Below is a small trained network, with its code and all its weights. Each question gives an input and a class and asks what happens when units are switched off, that is, made to give their printed mean instead of their output.

import numpy as np


def w(rows, s, z=0):
    codes = np.array(rows[::2]) - 128.0
    scale = np.full(codes.shape[1], s)
    scale[-1] = z or s
    return codes * scale


def f(y):
    return np.maximum(y, 0)


def log_softmax(a):
    a = a - a.max(-1, keepdims=True)
    return a - np.log(np.exp(a).sum(-1, keepdims=True))


def net(x, mask):
    res = np.array(x, float).reshape(1, 5) / 4 @ E
    y = f(res @ A[0][:, :-1].T + A[0][:, -1])
    res = res + np.where(mask, y, B[0][:, -1]) @ B[0][:, :-1]
    return log_softmax(res[-1] @ U[:, :-1].T + U[:, -1])


A, B = {}, {}
E = w([
[243,30,228,243,36,108],'x0',
[151,83,41,141,239,54],'x1',
[132,123,57,105,79,106],'x2',
[147,141,110,116,124,115],'x3',
[89,96,158,105,115,121],'x4',
],0.011)
A[0] = w([
[157,61,116,131,160,107,196],'n1',
[107,102,98,197,126,73,223],'n2',
[180,36,112,146,187,91,49],'n3',
[173,160,187,130,11,190,70],'n4',
[158,125,160,106,155,92,237],'n5',
[249,8,167,167,79,127,7],'n6',
[167,103,154,150,104,99,79],'n7',
[174,18,103,133,176,108,169],'n8',
],0.018,0.0016)
B[0] = w([
[138,139,142,154,80,74,166],'n1',
[120,110,214,136,137,149,160],'n2',
[80,215,174,145,29,139,186],'n3',
[123,204,187,193,18,63,224],'n4',
[173,106,98,142,92,120,147],'n5',
[140,59,66,50,250,173,251],'n6',
[71,133,71,128,148,154,176],'n7',
[147,186,160,182,56,84,184],'n8',
],0.014,0.031)
U = w([
[206,57,249,207,55,75,2],'0',
[123,2,98,28,254,187,254],'1',
],0.0093,0.0011)

Each question gives the input, the list of numbers given to net, and the class t.
The units are the neurons (one row each of A and B). Each row of codes is followed by its name. A weight is (code - 128) times the scale printed after its matrix; where a second scale follows, it is the last column's (A, B and U).
mask holds one flag per neuron, in row order. A switched-off neuron (its flag False) gives its mean, the last column of its row in B, instead of its output. The means were averaged over made-up inputs and are rounded, as every weight is.
A unit's drop is (log p(t) with every unit on - log p(t) with that unit switched off) / (log p(t) with every unit on - log p(t) with every unit switched off).
The circuit of an input: a set's keep is (log p(t) with only the set's units on - log p(t) with every unit switched off) / (log p(t) with every unit on - log p(t) with every unit switched off). Starting from all 8 units, units are removed one at a time, each time the one whose removal leaves the highest keep (on an exact tie, the one counted first), for as long as the keep stays at least 0.8.
circuit, biggest first: the units of the circuit, biggest drop first
top k neurons: the k neurons with the biggest drops, biggest first
drop when u is switched off: that unit's drop, to one decimal
input [3,-1,6,-8,4], class 1: circuit, biggest first -> [n6]
input [2,-1,-5,6,-6], class 1: top 2 neurons -> [n8 n3]
input [7,-6,-4,-7,5], class 1: top 3 neurons -> [n6 n7 n8]
input [8,7,6,0,-5], class 1: top 3 neurons -> [n6 n4 n7]
input [8,6,6,-7,5], class 1: top 2 neurons -> [n6 n4]
input [5,3,0,-7,-8], class 1: top 2 neurons -> [n6 n4]
input [5,0,-6,-7,-1], class 1: drop when n6 is switched off -> 1.7
input [4,1,-5,-5,-8], class 1: drop when n6 is switched off -> 1.2
input [-5,8,0,-8,-2], class 0: drop when n6 is switched off -> 0.1
input [-5,-4,-1,3,-3], class 1: drop when n3 is switched off -> 0.4
